Below is a small trained network, with its code and all its weights. Each question gives an input and a class and asks what happens when units are switched off, that is, made to give their printed mean instead of their output.

import numpy as np


def w(rows, s, z=0):
    codes = np.array(rows[::2]) - 128.0
    scale = np.full(codes.shape[1], s)
    scale[-1] = z or s
    return codes * scale


def f(y):
    return y / 2 * (1 + np.tanh(0.7978845608 * (y + 0.044715 * y**3)))


def log_softmax(a):
    a = a - a.max(-1, keepdims=True)
    return a - np.log(np.exp(a).sum(-1, keepdims=True))


def net(x, mask):
    res = np.array(x, float).reshape(1, 6) / 4 @ E
    y = f(res @ A[0][:, :-1].T + A[0][:, -1])
    res = res + np.where(mask, y, B[0][:, -1]) @ B[0][:, :-1]
    return log_softmax(res[-1] @ U[:, :-1].T + U[:, -1])


A, B = {}, {}
E = w([
[78,183,111,128,181,160,81,66,71,72,179,240],'x0',
[137,107,142,143,131,140,122,123,124,120,129,124],'x1',
[130,115,136,149,108,176,187,152,80,222,151,179],'x2',
[102,193,199,119,62,198,93,158,120,124,87,116],'x3',
[196,153,169,79,172,102,126,182,94,96,113,157],'x4',
[153,130,75,202,133,186,112,247,222,107,147,103],'x5',
],0.014)
A[0] = w([
[147,143,131,159,132,184,184,155,121,206,174,223,42],'neuron 1',
[94,195,174,132,81,190,51,140,112,120,112,166,37],'neuron 2',
[98,156,102,138,185,185,98,141,62,124,190,222,3],'neuron 3',
[108,162,136,132,166,103,46,90,171,78,149,135,89],'neuron 4',
[190,156,163,88,206,117,95,205,69,98,144,179,80],'neuron 5',
[174,86,41,150,244,74,138,82,133,149,224,162,55],'neuron 6',
[158,162,81,205,134,156,107,209,173,111,168,145,14],'neuron 7',
[2,101,74,147,120,198,125,68,143,109,164,123,84],'neuron 8',
[121,145,141,155,131,161,156,143,52,197,200,174,57],'neuron 9',
],0.01,0.0036)
B[0] = w([
[151,138,99,80,98,133,140,99,171,51,110,82,214],'neuron 1',
[127,229,167,152,106,213,138,175,85,142,177,92,221],'neuron 2',
[184,34,74,59,211,141,128,169,110,222,83,105,250],'neuron 3',
[201,76,103,10,140,96,160,143,154,54,80,93,209],'neuron 4',
[37,72,140,194,66,144,201,79,224,179,198,194,249],'neuron 5',
[128,211,202,137,101,228,78,166,101,134,207,94,255],'neuron 6',
[150,165,138,145,172,55,115,58,50,132,83,200,229],'neuron 7',
[83,136,74,207,70,55,185,143,165,180,145,188,213],'neuron 8',
[141,133,79,76,116,127,139,75,160,42,115,85,208],'neuron 9',
],0.011,0.015)
U = w([
[124,183,153,142,117,175,104,169,96,125,159,110,99],'0',
[90,118,125,160,103,114,154,129,187,148,151,166,67],'1',
[153,135,106,113,129,127,129,125,158,39,118,105,74],'2',
[167,100,122,121,139,123,130,177,117,176,107,102,254],'3',
[105,158,153,108,142,104,117,20,5,119,130,190,150],'4',
],0.022,0.0078)

Each question gives the input, the list of numbers given to net, and the class t.
The units are the neurons (one row each of A and B). Each row of codes is followed by its name. A weight is (code - 128) times the scale printed after its matrix; where a second scale follows, it is the last column's (A, B and U).
mask holds one flag per neuron, in row order. A switched-off neuron (its flag False) gives its mean, the last column of its row in B, instead of its output. The means were averaged over made-up inputs and are rounded, as every weight is.
A unit's drop is (log p(t) with every unit on - log p(t) with that unit switched off) / (log p(t) with every unit on - log p(t) with every unit switched off).
The circuit of an input: a set's keep is (log p(t) with only the set's units on - log p(t) with every unit switched off) / (log p(t) with every unit on - log p(t) with every unit switched off). Starting from all 9 units, units are removed one at a time, each time the one whose removal leaves the highest keep (on an exact tie, the one counted first), for as long as the keep stays at least 0.8.
units of the circuit, in order: the units of the circuit, biggest drop first
most important unit: the unit with the biggest drop
k most important neurons: the k neurons with the biggest drops, biggest first
drop of u: that unit's drop, to one decimal
input [4,-7,-8,-2,7,-5], class 2: most important unit => neuron 4
input [-1,1,5,-1,3,-5], class 2: units of the circuit, in order => [neuron 7; neuron 9]
input [3,-1,-8,6,8,7], class 1: 2 most important neurons => [neuron 5; neuron 6]
input [-3,8,-5,7,7,-6], class 0: 2 most important neurons => [neuron 2; neuron 7]
input [8,8,-4,1,3,7], class 3: 2 most important neurons => [neuron 3; neuron 4]
input [-7,1,0,-4,-5,8], class 4: 3 most important neurons => [neuron 7; neuron 3; neuron 5]
input [2,-2,8,1,6,-4], class 2: 2 most important neurons => [neuron 9; neuron 1]
input [6,-8,6,-2,-2,-3], class 2: units of the circuit, in order => [neuron 9; neuron 1]
input [5,-7,3,5,-7,-4], class 1: 3 most important neurons => [neuron 8; neuron 6; neuron 7]
input [-3,4,5,4,-4,-2], class 2: units of the circuit, in order => [neuron 5; neuron 6; neuron 3; neuron 9]
input [-5,-8,-6,-7,-6,-3], class 0: 2 most important neurons => [neuron 6; neuron 5]
input [-6,8,6,1,3,4], class 2: units of the circuit, in order => [neuron 3; neuron 1]
input [-6,8,6,7,-6,2], class 0: 4 most important neurons => [neuron 5; neuron 3; neuron 4; neuron 2]
input [3,5,0,-4,-7,-3], class 1: most important unit => neuron 8
input [4,-8,3,2,0,2], class 3: 3 most important neurons => [neuron 3; neuron 6; neuron 4]
input [-5,6,0,7,5,-6], class 0: 2 most important neurons => [neuron 7; neuron 3]
input [2,5,4,6,7,6], class 1: 2 most important neurons => [neuron 5; neuron 6]
input [-5,8,2,-7,5,8], class 4: 2 most important neurons => [neuron 7; neuron 2]
input [8,8,-1,-3,-3,-7], class 3: units of the circuit, in order => [neuron 3; neuron 7]
input [7,-4,-1,-6,-2,3], class 3: most important unit => neuron 3
input [-2,5,-3,0,5,7], class 4: 2 most important neurons => [neuron 7; neuron 8]
input [0,-6,6,-1,-4,4], class 2: drop of neuron 5 => 0.5
input [-3,5,-6,-4,2,8], class 4: drop of neuron 7 => 0.8
input [4,7,-3,-4,7,-4], class 1: drop of neuron 5 => 1.0
